Below is a small trained network, with its code and all its weights. Each question gives an input and a class and asks what happens when units are switched off, that is, made to give their printed mean instead of their output.

import numpy as np


def w(rows, s, z=0):
    codes = np.array(rows[::2]) - 128.0
    scale = np.full(codes.shape[1], s)
    scale[-1] = z or s
    return codes * scale


def norm(h):
    return h / np.sqrt((h * h).mean(-1, keepdims=True) + 1e-5)


def f(y):
    return np.maximum(y, 0)


def log_softmax(a):
    a = a - a.max(-1, keepdims=True)
    return a - np.log(np.exp(a).sum(-1, keepdims=True))


def net(x, mask):
    res = np.array(x, float).reshape(1, 7) / 4 @ E
    u = 0
    for l in range(4):
        y = f(norm(res) @ A[l][:, :-1].T + A[l][:, -1])
        res = res + np.where(mask[u : u + 12], y, B[l][:, -1]) @ B[l][:, :-1]
        u += 12
    return log_softmax(norm(res)[-1] @ U[:, :-1].T + U[:, -1])


A, B = {}, {}
E = w([
[217,132,131,80,154,53,34,156,83,194,59,174],'x0',
[131,7,81,56,108,112,106,88,109,158,68,121],'x1',
[96,72,190,234,148,196,170,35,197,169,104,126],'x2',
[139,92,194,128,86,116,171,126,84,122,74,123],'x3',
[47,139,150,53,120,220,160,35,203,173,103,217],'x4',
[159,59,134,97,203,174,187,200,132,137,185,54],'x5',
[56,100,105,156,239,80,128,162,49,4,100,188],'x6',
],0.012)
A[0] = w([
[145,159,128,109,120,125,130,143,128,136,143,122,55],'0.n1',
[133,53,159,90,92,120,170,143,106,148,82,105,47],'0.n2',
[115,106,117,131,130,160,168,138,119,132,137,94,9],'0.n3',
[81,130,137,158,156,204,175,99,179,125,161,143,47],'0.n4',
[150,122,124,61,115,156,139,146,153,177,145,106,63],'0.n5',
[166,170,150,169,106,152,134,119,176,176,133,117,41],'0.n6',
[177,207,159,126,56,115,84,111,144,190,114,136,110],'0.n7',
[119,145,141,167,144,128,187,169,135,88,183,100,56],'0.n8',
[79,113,149,122,85,232,191,40,180,154,117,135,110],'0.n9',
[162,165,129,124,98,119,161,204,103,93,218,58,138],'0.n10',
[154,120,88,1,105,139,101,123,140,181,136,131,132],'0.n11',
[123,121,116,167,85,170,143,74,175,133,143,91,119],'0.n12',
],0.014,0.011)
B[0] = w([
[110,135,144,146,114,126,97,143,142,122,134,133,135],'0.n1',
[148,52,171,141,100,104,142,106,83,141,58,117,163],'0.n2',
[106,117,177,90,149,140,127,121,131,125,129,131,134],'0.n3',
[152,48,186,123,93,130,192,123,124,138,79,165,191],'0.n4',
[147,133,65,161,198,125,104,120,133,8,191,95,166],'0.n5',
[137,162,195,169,164,80,88,115,169,163,133,120,170],'0.n6',
[184,234,88,150,123,119,143,160,182,148,111,167,212],'0.n7',
[124,166,78,105,139,202,105,196,135,139,135,130,171],'0.n8',
[5,130,220,86,89,132,126,102,138,154,184,145,252],'0.n9',
[141,139,129,106,94,144,225,213,180,97,153,155,227],'0.n10',
[118,107,63,128,128,184,101,239,105,182,109,96,213],'0.n11',
[98,85,144,133,143,88,95,116,61,192,163,91,201],'0.n12',
],0.012,0.014)
A[1] = w([
[77,171,63,101,77,35,87,136,61,57,63,235,150],'1.n1',
[151,148,118,190,199,243,160,86,242,79,201,170,1],'1.n2',
[115,107,82,72,149,193,81,29,185,214,57,191,47],'1.n3',
[18,135,173,124,154,178,150,22,135,79,175,115,79],'1.n4',
[130,146,131,135,104,146,138,69,166,118,120,109,42],'1.n5',
[102,119,183,125,124,195,167,19,157,110,175,115,20],'1.n6',
[172,219,136,171,104,119,85,24,211,141,123,147,20],'1.n7',
[74,180,55,108,179,84,133,108,88,31,181,134,38],'1.n8',
[150,67,64,172,15,156,125,87,211,135,132,22,45],'1.n9',
[148,190,86,91,152,57,118,17,134,1,73,221,15],'1.n10',
[179,228,145,147,73,132,63,51,165,146,89,144,38],'1.n11',
[104,111,169,134,153,189,181,13,162,109,186,100,17],'1.n12',
],0.0087,0.0063)
B[1] = w([
[20,125,157,101,166,122,78,67,112,21,119,159,254],'1.n1',
[33,107,149,145,125,151,8,194,107,136,33,134,177],'1.n2',
[90,167,117,122,36,157,189,255,169,76,167,87,181],'1.n3',
[156,35,169,107,120,90,177,81,182,97,165,107,255],'1.n4',
[138,113,123,139,134,130,139,133,132,145,124,112,130],'1.n5',
[121,96,170,107,63,129,179,105,139,120,117,110,207],'1.n6',
[167,151,126,174,133,113,166,50,33,232,115,161,172],'1.n7',
[150,160,159,151,100,75,94,137,253,105,128,135,163],'1.n8',
[141,61,124,209,170,81,132,127,64,86,115,93,150],'1.n9',
[214,174,126,111,151,29,180,29,153,25,197,101,166],'1.n10',
[169,157,68,198,156,143,212,83,42,186,144,137,178],'1.n11',
[95,66,169,98,64,148,174,113,116,109,132,164,194],'1.n12',
],0.0088,0.0058)
A[2] = w([
[142,144,128,110,139,139,118,113,129,104,139,100,78],'2.n1',
[164,173,140,139,110,130,126,63,205,159,116,109,25],'2.n2',
[188,98,101,149,181,103,36,153,153,113,112,123,61],'2.n3',
[127,121,130,186,161,196,129,81,228,130,97,153,13],'2.n4',
[101,86,117,134,152,179,110,55,147,142,203,59,47],'2.n5',
[240,57,127,173,155,112,176,167,125,121,97,120,101],'2.n6',
[142,149,127,147,186,195,170,130,123,93,143,102,55],'2.n7',
[181,167,146,124,123,162,174,109,173,155,140,114,40],'2.n8',
[182,113,207,175,185,246,143,134,225,161,179,29,3],'2.n9',
[143,151,95,123,167,142,154,112,129,92,153,93,43],'2.n10',
[178,118,203,65,165,116,149,161,108,105,100,192,35],'2.n11',
[161,118,94,41,150,170,84,138,218,189,189,88,80],'2.n12',
],0.011,0.0067)
B[2] = w([
[141,119,151,137,114,138,142,134,146,124,135,123,130],'2.n1',
[142,124,175,166,207,93,85,88,115,151,151,125,160],'2.n2',
[113,76,191,174,39,107,147,137,91,139,88,110,185],'2.n3',
[83,104,168,117,82,114,99,141,106,158,102,153,139],'2.n4',
[110,95,95,116,166,141,103,48,108,87,196,116,196],'2.n5',
[185,84,119,157,132,164,180,129,110,194,101,55,254],'2.n6',
[139,145,102,155,130,135,101,182,156,125,97,132,172],'2.n7',
[120,132,150,160,197,100,40,142,145,145,141,145,171],'2.n8',
[43,171,71,99,93,183,105,150,160,19,79,190,255],'2.n9',
[129,147,122,120,122,133,115,150,161,132,131,137,137],'2.n10',
[140,59,163,171,106,106,143,95,134,112,129,69,183],'2.n11',
[158,174,87,182,213,120,162,81,151,1,154,149,234],'2.n12',
],0.0097,0.0051)
A[3] = w([
[193,174,92,7,46,120,94,133,161,138,134,141,21],'3.n1',
[122,119,80,73,165,159,77,66,186,204,94,173,87],'3.n2',
[171,175,95,113,126,109,124,56,100,115,77,178,1],'3.n3',
[142,117,114,103,108,149,104,99,163,164,135,130,73],'3.n4',
[135,110,145,145,210,178,141,84,154,90,97,166,36],'3.n5',
[156,137,130,101,113,131,95,128,152,117,139,138,65],'3.n6',
[202,183,144,97,124,127,115,129,165,132,143,105,35],'3.n7',
[132,132,152,91,171,136,96,120,147,134,142,123,65],'3.n8',
[178,162,123,120,126,132,117,59,159,124,114,118,46],'3.n9',
[156,116,128,86,85,149,89,107,169,174,109,116,89],'3.n10',
[133,93,136,120,148,94,82,44,78,119,130,74,66],'3.n11',
[142,150,79,64,97,159,116,105,175,138,109,152,68],'3.n12',
],0.012,0.0081)
B[3] = w([
[41,166,70,133,179,255,190,172,202,64,173,139,233],'3.n1',
[149,170,134,162,103,177,142,213,201,89,171,106,188],'3.n2',
[127,140,56,79,180,223,224,45,96,84,127,116,201],'3.n3',
[118,154,140,149,149,102,141,122,139,55,120,117,154],'3.n4',
[160,61,139,94,81,61,106,142,145,116,96,70,188],'3.n5',
[128,130,129,126,132,148,155,121,125,117,114,108,137],'3.n6',
[57,130,171,102,154,165,70,120,158,125,158,107,216],'3.n7',
[123,136,111,106,108,133,134,138,120,116,131,122,137],'3.n8',
[150,103,136,73,164,122,106,72,94,133,119,172,146],'3.n9',
[144,126,145,114,162,107,147,174,141,53,135,144,187],'3.n10',
[114,176,100,68,162,131,21,175,176,148,130,128,249],'3.n11',
[111,130,103,122,156,198,181,168,131,65,132,123,184],'3.n12',
],0.0081,0.0021)
U = w([
[89,67,141,105,130,112,48,118,63,147,57,133,120],'0',
[124,191,76,129,126,173,143,214,165,106,148,138,254],'1',
[253,55,104,121,125,118,168,153,91,150,92,79,142],'2',
[118,86,79,140,183,156,75,64,115,165,195,73,37],'3',
[185,200,173,177,112,105,132,98,175,229,156,146,115],'4',
[54,79,214,94,87,159,170,61,160,143,160,144,135],'5',
[110,128,163,110,144,48,93,62,141,35,127,152,46],'6',
[174,197,81,137,153,109,138,15,88,126,94,183,25],'7',
],0.02,0.0061)

Each question gives the input, the list of numbers given to net, and the class t.
The units are the neurons (one row each of A and B). Each row of codes is followed by its name. A weight is (code - 128) times the scale printed after its matrix; where a second scale follows, it is the last column's (A, B and U).
mask holds one flag per neuron, layer by layer. A switched-off neuron (its flag False) gives its mean, the last column of its row in B, instead of its output. The means were averaged over made-up inputs and are rounded, as every weight is.
A unit's drop is (log p(t) with every unit on - log p(t) with that unit switched off) / (log p(t) with every unit on - log p(t) with every unit switched off).
The circuit of an input: a set's keep is (log p(t) with only the set's units on - log p(t) with every unit switched off) / (log p(t) with every unit on - log p(t) with every unit switched off). Starting from the 12 units with the biggest drops (on a tie, the unit counted first), units are removed one at a time, each time the one whose removal leaves the highest keep (on an exact tie, the one counted first), for as long as the keep stays at least 0.8.
units of the circuit, in order: the units of the circuit, biggest drop first
top k neurons: the k neurons with the biggest drops, biggest first
k most important neurons of layer l: the k neurons of layer l with the biggest drops, biggest first
drop when u is switched off: that unit's drop, to one decimal
input [2,5,0,-3,2,2,4], class 0: units of the circuit, in order => (0.n10)
input [3,-4,8,2,1,-8,2], class 4: units of the circuit, in order => (0.n7, 1.n7)
input [4,-7,-2,-5,2,1,7], class 6: units of the circuit, in order => (0.n11, 1.n1)
input [5,-4,-5,-5,3,-5,5], class 7: 2 most important neurons of layer 1 => (1.n11, 1.n4)
input [2,7,-3,8,6,6,1], class 2: 3 most important neurons of layer 0 => (0.n2, 0.n11, 0.n12)
input [-5,0,-5,-2,5,1,7], class 6: units of the circuit, in order => (0.n9, 0.n11, 0.n10)
input [7,6,-7,4,2,1,0], class 2: 2 most important neurons of layer 0 => (0.n11, 0.n9)
input [3,6,-8,-4,-6,3,-5], class 1: 2 most important neurons of layer 0 => (0.n10, 0.n4)
input [2,0,0,-2,-7,4,2], class 2: top 2 neurons => (0.n9, 2.n6)
input [-4,7,3,3,-4,-5,0], class 0: top 4 neurons => (0.n10, 0.n2, 3.n11, 0.n12)
input [8,-2,-2,-8,-5,-1,-8], class 1: 2 most important neurons of layer 0 => (0.n11, 0.n10)
input [-2,8,-7,2,6,-4,8], class 6: top 4 neurons => (1.n1, 0.n12, 1.n10, 0.n9)
input [7,-7,-7,5,7,-5,-8], class 1: top 2 neurons => (0.n11, 3.n1)
input [4,7,-1,-5,-5,-5,7], class 6: units of the circuit, in order => (0.n11)
input [2,5,4,6,-2,-3,-2], class 0: 3 most important neurons of layer 0 => (0.n10, 0.n2, 0.n4)
input [8,4,2,-4,3,6,0], class 2: top 2 neurons => (0.n9, 2.n3)
input [-3,-2,-7,-3,7,-8,-8], class 1: top 2 neurons => (0.n11, 3.n1)
input [8,-8,-3,4,2,2,3], class 6: 2 most important neurons of layer 0 => (0.n11, 0.n8)
input [8,1,-4,4,6,6,2], class 2: top 2 neurons => (0.n9, 0.n11)
input [2,-2,8,-2,-1,5,8], class 0: top 2 neurons => (0.n9, 1.n2)
input [-7,6,-3,-6,0,-3,5], class 6: top neuron => (0.n9)
input [7,-3,-1,-6,-1,7,4], class 2: 2 most important neurons of layer 0 => (0.n9, 0.n7)
input [-1,1,4,5,-8,-6,-6], class 4: drop when 0.n7 is switched off => 0.2
input [-5,1,-1,6,-4,-4,-7], class 4: drop when 3.n11 is switched off => 0.0
input [1,3,-4,-5,8,2,-3], class 1: drop when 0.n11 is switched off => 0.6
input [4,2,-1,-4,2,-4,-4], class 1: drop when 0.n11 is switched off => 0.8
input [5,-8,-2,1,-4,-8,0], class 7: top neuron => (0.n11)
